Below is a small trained network, with its code and all its weights. Each question gives an input and a class and asks what happens when units are switched off, that is, made to give their printed mean instead of their output.

import numpy as np


def w(rows, s, z=0):
    codes = np.array(rows[::2]) - 128.0
    scale = np.full(codes.shape[1], s)
    scale[-1] = z or s
    return codes * scale


def norm(h):
    return h / np.sqrt((h * h).mean(-1, keepdims=True) + 1e-5)


def f(y):
    return y / 2 * (1 + np.tanh(0.7978845608 * (y + 0.044715 * y**3)))


def log_softmax(a):
    a = a - a.max(-1, keepdims=True)
    return a - np.log(np.exp(a).sum(-1, keepdims=True))


def net(x, mask):
    res = np.array(x, float).reshape(1, 3) / 4 @ E
    u = 0
    for l in range(2):
        y = f(norm(res) @ A[l][:, :-1].T + A[l][:, -1])
        res = res + np.where(mask[u : u + 10], y, B[l][:, -1]) @ B[l][:, :-1]
        u += 10
    return log_softmax(norm(res)[-1] @ U[:, :-1].T + U[:, -1])


A, B = {}, {}
E = w([
[112,151,168,57,105,54,151],'x0',
[209,250,145,41,3,210,152],'x1',
[39,147,135,142,112,167,97],'x2',
],0.0057)
A[0] = w([
[194,165,86,195,178,219,99,158],'0.n1',
[162,136,41,100,135,116,196,80],'0.n2',
[98,176,211,86,152,60,191,124],'0.n3',
[90,61,76,101,180,91,169,207],'0.n4',
[197,184,141,97,90,239,97,248],'0.n5',
[254,92,46,118,175,128,197,106],'0.n6',
[50,156,153,123,132,234,66,67],'0.n7',
[169,117,82,178,172,186,91,125],'0.n8',
[30,124,78,124,116,170,117,80],'0.n9',
[56,143,91,121,113,173,153,2],'0.n10',
],0.0081,0.0026)
B[0] = w([
[60,130,73,62,23,44,162,190],'0.n1',
[99,221,150,108,143,163,112,139],'0.n2',
[95,94,80,174,53,99,207,169],'0.n3',
[121,121,93,106,101,246,105,196],'0.n4',
[149,140,112,108,193,129,130,255],'0.n5',
[69,147,253,230,140,136,119,184],'0.n6',
[149,179,201,196,137,120,151,177],'0.n7',
[110,63,127,75,64,87,158,172],'0.n8',
[164,91,197,142,97,104,123,157],'0.n9',
[87,90,168,129,189,118,155,134],'0.n10',
],0.0067,0.0088)
A[1] = w([
[148,106,171,90,253,7,121,169],'1.n1',
[138,69,128,76,193,140,51,109],'1.n2',
[179,48,120,86,99,233,100,176],'1.n3',
[105,63,141,187,144,221,195,160],'1.n4',
[95,159,194,123,177,112,143,228],'1.n5',
[118,123,214,148,56,186,181,178],'1.n6',
[86,150,245,207,147,132,145,23],'1.n7',
[55,68,37,245,169,71,45,108],'1.n8',
[85,48,142,150,162,91,99,108],'1.n9',
[166,174,20,95,207,48,215,252],'1.n10',
],0.0073,0.0024)
B[1] = w([
[3,68,172,121,92,180,14,129],'1.n1',
[128,232,110,30,128,121,123,141],'1.n2',
[66,126,105,150,149,198,22,157],'1.n3',
[121,151,177,84,56,124,81,219],'1.n4',
[156,113,172,110,191,179,66,181],'1.n5',
[116,69,122,203,136,121,129,227],'1.n6',
[207,130,198,153,82,104,60,191],'1.n7',
[193,177,106,133,154,79,207,254],'1.n8',
[156,178,138,98,182,181,145,204],'1.n9',
[83,77,106,159,156,142,80,198],'1.n10',
],0.0076,0.0062)
U = w([
[164,222,67,55,236,215,126,152],'0',
[203,149,255,205,130,112,128,127],'1',
[86,114,34,152,68,68,232,115],'2',
[64,61,117,153,103,150,3,161],'3',
[216,55,85,61,133,75,41,11],'4',
],0.012,0.011)

Each question gives the input, the list of numbers given to net, and the class t.
The units are the neurons (one row each of A and B). Each row of codes is followed by its name. A weight is (code - 128) times the scale printed after its matrix; where a second scale follows, it is the last column's (A, B and U).
mask holds one flag per neuron, layer by layer. A switched-off neuron (its flag False) gives its mean, the last column of its row in B, instead of its output. The means were averaged over made-up inputs and are rounded, as every weight is.
A unit's drop is (log p(t) with every unit on - log p(t) with that unit switched off) / (log p(t) with every unit on - log p(t) with every unit switched off).
The circuit of an input: a set's keep is (log p(t) with only the set's units on - log p(t) with every unit switched off) / (log p(t) with every unit on - log p(t) with every unit switched off). Starting from the 12 units with the biggest drops (on a tie, the unit counted first), units are removed one at a time, each time the one whose removal leaves the highest keep (on an exact tie, the one counted first), for as long as the keep stays at least 0.8.
units of the circuit, in order: the units of the circuit, biggest drop first
unit that matters most: the unit with the biggest drop
k most important neurons: the k neurons with the biggest drops, biggest first
top k neurons in layer l: the k neurons of layer l with the biggest drops, biggest first
drop of u: that unit's drop, to one decimal
input [-7,3,-1], class 2: most important neuron	(0.n1)
input [2,6,-4], class 0: units of the circuit, in order	(0.n5 1.n7)
input [-6,-7,-2], class 0: top 2 neurons in layer 1	(1.n9 1.n8)
input [8,7,-3], class 2: 3 most important neurons	(0.n3 1.n9 0.n4)
input [-8,-7,-5], class 2: 2 most important neurons	(0.n1 1.n8)
input [2,-3,4], class 1: top 2 neurons in layer 0	(0.n5 0.n8)
input [-1,1,2], class 3: 4 most important neurons	(1.n1 0.n5 0.n6 0.n4)
input [-8,-1,-7], class 2: 4 most important neurons	(0.n1 0.n8 0.n7 0.n9)
input [-6,0,6], class 1: 2 most important neurons	(0.n7 0.n9)
input [-3,0,-2], class 3: 3 most important neurons	(1.n8 0.n6 0.n3)
input [-4,-1,-3], class 2: 2 most important neurons	(0.n1 0.n8)
input [-4,3,2], class 2: 2 most important neurons	(0.n1 0.n6)
input [1,3,1], class 3: top 2 neurons in layer 0	(0.n4 0.n5)
input [1,3,-1], class 3: unit that matters most	1.n10
input [-2,-8,6], class 0: 2 most important neurons	(0.n6 1.n8)
input [1,2,-1], class 3: 3 most important neurons	(0.n4 1.n10 1.n1)
input [7,2,5], class 2: top 2 neurons in layer 0	(0.n3 0.n6)
input [6,-6,-3], class 0: 3 most important neurons	(0.n1 0.n4 1.n9)
input [0,-2,0], class 3: 3 most important neurons	(0.n4 1.n3 0.n5)
input [-5,1,8], class 1: units of the circuit, in order	(0.n7)
input [5,-4,-4], class 2: top 2 neurons in layer 0	(0.n3 0.n5)
input [6,4,0], class 2: top 2 neurons in layer 0	(0.n3 0.n4)
input [-3,-5,4], class 0: 2 most important neurons	(0.n6 1.n8)
input [1,-2,-3], class 3: top 2 neurons in layer 0	(0.n4 0.n7)
input [-4,-7,-3], class 0: drop of 1.n8	0.1
input [8,3,-3], class 2: drop of 0.n3	1.9
input [5,2,-3], class 2: units of the circuit, in order	(0.n3)
input [2,-7,-3], class 0: drop of 0.n4	0.0
input [-4,-1,6], class 1: drop of 0.n7	0.5
